Below are the code and all the weights of a small trained network. Each question names an input and a class and asks about switching units off, where a switched-off unit gives its printed mean instead of its output.

import numpy as np


def w(rows, s, z=0):
    codes = np.array(rows[::2]) - 128.0
    scale = np.full(codes.shape[1], s)
    scale[-1] = z or s
    return codes * scale


def f(y):
    return y / 2 * (1 + np.tanh(0.7978845608 * (y + 0.044715 * y**3)))


def log_softmax(a):
    a = a - a.max(-1, keepdims=True)
    return a - np.log(np.exp(a).sum(-1, keepdims=True))


def net(x, mask):
    res = np.array(x, float).reshape(1, 3) / 4 @ E
    y = f(res @ A[0][:, :-1].T + A[0][:, -1])
    res = res + np.where(mask, y, B[0][:, -1]) @ B[0][:, :-1]
    return log_softmax(res[-1] @ U[:, :-1].T + U[:, -1])


A, B = {}, {}
E = w([
[81,246,126,214,74,106,171],'x0',
[95,121,140,78,205,74,37],'x1',
[132,94,165,177,240,166,108],'x2',
],0.013)
A[0] = w([
[70,180,123,211,109,159,116,129],'neuron 0',
[165,30,132,59,80,126,120,126],'neuron 1',
[102,169,109,45,27,52,113,170],'neuron 2',
[154,158,148,245,208,132,118,113],'neuron 3',
[179,114,37,123,182,188,99,120],'neuron 4',
[93,187,162,162,126,99,144,78],'neuron 5',
[156,170,164,73,67,95,100,121],'neuron 6',
[73,196,132,221,108,65,112,51],'neuron 7',
[154,93,66,254,91,199,221,123],'neuron 8',
[119,160,192,45,173,83,109,48],'neuron 9',
[21,197,126,89,203,7,75,114],'neuron 10',
[173,128,172,129,103,173,201,87],'neuron 11',
[154,74,150,111,98,210,195,42],'neuron 12',
[80,140,176,131,213,161,176,92],'neuron 13',
[42,96,76,127,139,116,51,81],'neuron 14',
[26,170,75,153,118,113,153,95],'neuron 15',
[128,103,123,208,228,146,68,227],'neuron 16',
[134,154,85,68,93,66,139,2],'neuron 17',
],0.0087,0.0045)
B[0] = w([
[157,149,130,85,143,130,156,213],'neuron 0',
[132,202,150,90,182,183,180,199],'neuron 1',
[70,126,123,153,111,249,141,242],'neuron 2',
[62,108,81,117,121,173,130,204],'neuron 3',
[109,192,123,112,134,121,132,167],'neuron 4',
[143,142,122,85,172,112,116,186],'neuron 5',
[99,107,116,125,135,164,117,173],'neuron 6',
[150,170,129,100,196,110,141,227],'neuron 7',
[161,110,144,142,74,175,102,239],'neuron 8',
[162,165,95,168,127,122,100,174],'neuron 9',
[195,85,154,144,42,163,113,251],'neuron 10',
[115,107,128,147,115,98,51,169],'neuron 11',
[179,156,89,120,135,127,71,166],'neuron 12',
[88,105,92,141,135,148,95,171],'neuron 13',
[168,135,107,125,110,113,106,170],'neuron 14',
[141,142,136,105,179,130,121,198],'neuron 15',
[110,157,137,120,89,217,166,238],'neuron 16',
[105,124,63,153,159,153,89,161],'neuron 17',
],0.017,0.012)
U = w([
[196,136,107,138,45,136,58,117],'0',
[10,125,92,130,95,168,132,108],'1',
[153,177,124,71,168,126,143,102],'2',
[84,124,183,122,59,151,167,253],'3',
[83,102,154,145,89,68,133,66],'4',
],0.011,0.0055)

Each question gives the input, the list of numbers given to net, and the class t.
The units are the neurons (one row each of A and B). Each row of codes is followed by its name. A weight is (code - 128) times the scale printed after its matrix; where a second scale follows, it is the last column's (A, B and U).
mask holds one flag per neuron, in row order. A switched-off neuron (its flag False) gives its mean, the last column of its row in B, instead of its output. The means were averaged over made-up inputs and are rounded, as every weight is.
A unit's drop is (log p(t) with every unit on - log p(t) with that unit switched off) / (log p(t) with every unit on - log p(t) with every unit switched off).
The circuit of an input: a set's keep is (log p(t) with only the set's units on - log p(t) with every unit switched off) / (log p(t) with every unit on - log p(t) with every unit switched off). Starting from the 12 units with the biggest drops (on a tie, the unit counted first), units are removed one at a time, each time the one whose removal leaves the highest keep (on an exact tie, the one counted first), for as long as the keep stays at least 0.8.
units of the circuit, in order: the units of the circuit, biggest drop first
most important unit: the unit with the biggest drop
k most important neurons: the k neurons with the biggest drops, biggest first
drop of u: that unit's drop, to one decimal
input [-7,-5,4], class 2: most important unit -> neuron 1
input [-3,2,1], class 3: 3 most important neurons -> (neuron 7; neuron 5; neuron 15)
input [-7,-1,-7], class 1: 2 most important neurons -> (neuron 2; neuron 7)
input [6,-8,-2], class 0: 2 most important neurons -> (neuron 8; neuron 11)
input [-7,-4,-8], class 1: 2 most important neurons -> (neuron 2; neuron 7)
input [-7,-3,5], class 2: 2 most important neurons -> (neuron 2; neuron 1)
input [2,1,0], class 3: units of the circuit, in order -> (neuron 12; neuron 17)
input [5,8,7], class 0: 2 most important neurons -> (neuron 10; neuron 2)
input [5,0,4], class 2: 3 most important neurons -> (neuron 2; neuron 7; neuron 0)
input [8,8,-5], class 0: 2 most important neurons -> (neuron 10; neuron 1)
input [4,6,-1], class 0: drop of neuron 10 -> 1.5
input [5,8,3], class 0: drop of neuron 10 -> 1.7
input [2,-6,-1], class 0: drop of neuron 4 -> 0.0
input [0,-4,-7], class 1: units of the circuit, in order -> (neuron 2)
